Below are the code and all the weights of a small trained network. Each question names an input and a class and asks about switching units off, where a switched-off unit gives its printed mean instead of its output.

import numpy as np


def w(rows, s, z=0):
    codes = np.array(rows[::2]) - 128.0
    scale = np.full(codes.shape[1], s)
    scale[-1] = z or s
    return codes * scale


def norm(h):
    return h / np.sqrt((h * h).mean(-1, keepdims=True) + 1e-5)


def f(y):
    return y / 2 * (1 + np.tanh(0.7978845608 * (y + 0.044715 * y**3)))


def log_softmax(a):
    a = a - a.max(-1, keepdims=True)
    return a - np.log(np.exp(a).sum(-1, keepdims=True))


def net(x, mask):
    res = np.array(x, float).reshape(1, 5) / 4 @ E
    u = 0
    for l in range(2):
        y = f(norm(res) @ A[l][:, :-1].T + A[l][:, -1])
        res = res + np.where(mask[u : u + 12], y, B[l][:, -1]) @ B[l][:, :-1]
        u += 12
    return log_softmax(norm(res)[-1] @ U[:, :-1].T + U[:, -1])


A, B = {}, {}
E = w([
[177,76,30,119,79,56,90,107,147,127],'x0',
[163,209,84,76,199,207,75,123,183,52],'x1',
[148,73,135,233,181,90,76,142,100,162],'x2',
[187,125,162,142,57,118,2,137,215,128],'x3',
[185,234,80,166,73,8,101,194,120,202],'x4',
],0.0098)
A[0] = w([
[136,122,106,41,11,156,107,112,176,103,62],'0.n1',
[141,168,103,125,99,77,108,132,136,124,4],'0.n2',
[131,133,119,108,174,212,106,115,142,95,89],'0.n3',
[135,21,115,143,87,90,99,115,138,130,85],'0.n4',
[133,142,90,130,163,121,128,117,117,118,63],'0.n5',
[143,134,139,136,100,128,86,141,148,132,27],'0.n6',
[131,150,121,105,156,207,112,122,146,104,162],'0.n7',
[111,159,125,99,147,174,229,129,109,121,162],'0.n8',
[119,197,244,145,75,132,120,136,138,153,148],'0.n9',
[151,212,67,122,139,81,89,140,135,137,125],'0.n10',
[156,150,127,126,146,177,4,126,169,107,122],'0.n11',
[147,206,88,132,131,89,99,136,140,128,106],'0.n12',
],0.026,0.004)
B[0] = w([
[114,184,87,142,21,134,195,61,165,46,239],'0.n1',
[69,176,91,149,193,218,93,54,101,251,190],'0.n2',
[104,202,82,138,211,157,104,171,173,121,240],'0.n3',
[118,145,191,88,124,65,68,152,46,163,241],'0.n4',
[115,124,110,177,102,104,113,160,137,146,160],'0.n5',
[91,129,182,148,146,136,174,79,65,85,172],'0.n6',
[141,113,141,73,153,219,104,151,132,62,232],'0.n7',
[83,94,238,117,118,110,145,30,116,156,244],'0.n8',
[197,143,113,117,117,133,71,244,92,165,229],'0.n9',
[153,143,102,165,6,112,114,131,97,111,244],'0.n10',
[82,40,226,151,125,109,75,144,222,148,251],'0.n11',
[109,166,96,142,77,57,118,132,67,84,221],'0.n12',
],0.027,0.017)
A[1] = w([
[132,164,184,90,96,121,105,200,81,139,122],'1.n1',
[156,94,156,114,181,85,140,137,95,208,45],'1.n2',
[119,150,67,173,104,154,123,148,184,55,88],'1.n3',
[122,172,102,123,172,184,150,74,90,99,90],'1.n4',
[110,88,155,67,234,179,170,104,158,110,49],'1.n5',
[102,193,138,110,196,149,189,102,113,119,161],'1.n6',
[206,110,87,80,215,179,150,196,148,154,79],'1.n7',
[139,116,124,161,79,65,203,77,55,97,104],'1.n8',
[159,113,145,32,94,132,141,167,185,82,2],'1.n9',
[131,98,83,49,216,49,109,116,100,132,23],'1.n10',
[176,179,5,144,61,103,158,134,65,157,41],'1.n11',
[97,146,155,153,99,129,101,141,125,132,168],'1.n12',
],0.025,0.0038)
B[1] = w([
[145,106,135,132,111,98,93,147,56,87,255],'1.n1',
[119,101,156,137,122,107,94,164,177,71,176],'1.n2',
[163,116,145,30,165,87,166,173,182,87,178],'1.n3',
[138,141,176,107,128,124,129,118,77,91,155],'1.n4',
[94,190,65,201,150,158,121,67,83,167,199],'1.n5',
[123,127,151,101,85,134,100,65,78,97,164],'1.n6',
[158,70,151,182,86,227,213,173,145,183,152],'1.n7',
[135,62,99,164,100,122,156,127,184,220,214],'1.n8',
[128,154,95,154,86,71,146,107,105,84,156],'1.n9',
[150,159,171,183,136,111,65,109,100,99,144],'1.n10',
[111,196,24,126,195,143,100,117,121,198,226],'1.n11',
[206,110,111,53,254,80,212,112,100,127,220],'1.n12',
],0.034,0.023)
U = w([
[78,175,168,132,159,230,131,48,104,92,137],'0',
[101,76,148,142,53,88,190,43,171,176,130],'1',
[135,156,127,75,103,130,147,160,226,12,152],'2',
[164,177,3,136,84,89,122,146,85,206,159],'3',
[160,74,202,133,135,72,63,189,72,110,181],'4',
[90,111,140,192,203,224,84,177,214,136,79],'5',
[105,120,115,122,102,184,151,163,155,158,1],'6',
[180,87,143,173,90,229,144,225,85,174,76],'7',
],0.017,0.0076)

Each question gives the input, the list of numbers given to net, and the class t.
The units are the neurons (one row each of A and B). Each row of codes is followed by its name. A weight is (code - 128) times the scale printed after its matrix; where a second scale follows, it is the last column's (A, B and U).
mask holds one flag per neuron, layer by layer. A switched-off neuron (its flag False) gives its mean, the last column of its row in B, instead of its output. The means were averaged over made-up inputs and are rounded, as every weight is.
A unit's drop is (log p(t) with every unit on - log p(t) with that unit switched off) / (log p(t) with every unit on - log p(t) with every unit switched off).
The circuit of an input: a set's keep is (log p(t) with only the set's units on - log p(t) with every unit switched off) / (log p(t) with every unit on - log p(t) with every unit switched off). Starting from the 12 units with the biggest drops (on a tie, the unit counted first), units are removed one at a time, each time the one whose removal leaves the highest keep (on an exact tie, the one counted first), for as long as the keep stays at least 0.8.
circuit, biggest first: the units of the circuit, biggest drop first
most important unit: the unit with the biggest drop
k most important neurons: the k neurons with the biggest drops, biggest first
top k neurons in layer l: the k neurons of layer l with the biggest drops, biggest first
input [4,6,-7,-7,-1], class 0: most important unit => 0.n8
input [5,8,-6,-8,0], class 2: circuit, biggest first => [1.n3 0.n4]
input [-4,-8,-7,0,4], class 4: 2 most important neurons => [0.n9 0.n10]
input [1,8,1,1,-7], class 5: 2 most important neurons => [0.n11 0.n3]
input [-7,-1,-6,-1,4], class 4: circuit, biggest first => [0.n9 0.n8]
input [-1,-4,-8,0,-5], class 1: top 3 neurons in layer 0 => [0.n8 0.n1 0.n2]
input [-2,7,6,3,2], class 4: 2 most important neurons => [0.n11 0.n1]
input [-1,-5,1,-8,-6], class 1: 2 most important neurons => [0.n7 0.n3]
input [6,4,8,6,-6], class 4: top 2 neurons in layer 0 => [0.n4 0.n2]
input [-7,-5,3,3,-2], class 7: 3 most important neurons => [0.n9 1.n7 0.n8]
input [-6,-3,1,2,-5], class 7: top 2 neurons in layer 0 => [0.n9 0.n4]
input [4,7,0,0,-8], class 5: top 3 neurons in layer 0 => [0.n11 0.n3 0.n10]
input [3,2,3,4,-3], class 4: 2 most important neurons => [0.n4 0.n2]
input [4,6,2,6,5], class 1: most important unit => 0.n11
input [-8,-7,-6,-4,-2], class 4: 2 most important neurons => [0.n9 0.n1]
input [3,8,3,-2,3], class 4: 2 most important neurons => [0.n11 0.n1]
input [4,-1,2,-7,-3], class 1: 2 most important neurons => [0.n9 0.n8]
input [-6,-3,2,2,-5], class 7: top 2 neurons in layer 0 => [0.n9 0.n4]
input [4,0,-4,-1,-5], class 2: top 2 neurons in layer 0 => [0.n1 0.n2]
input [-2,8,6,1,2], class 2: top neuron in layer 1 => [1.n3]
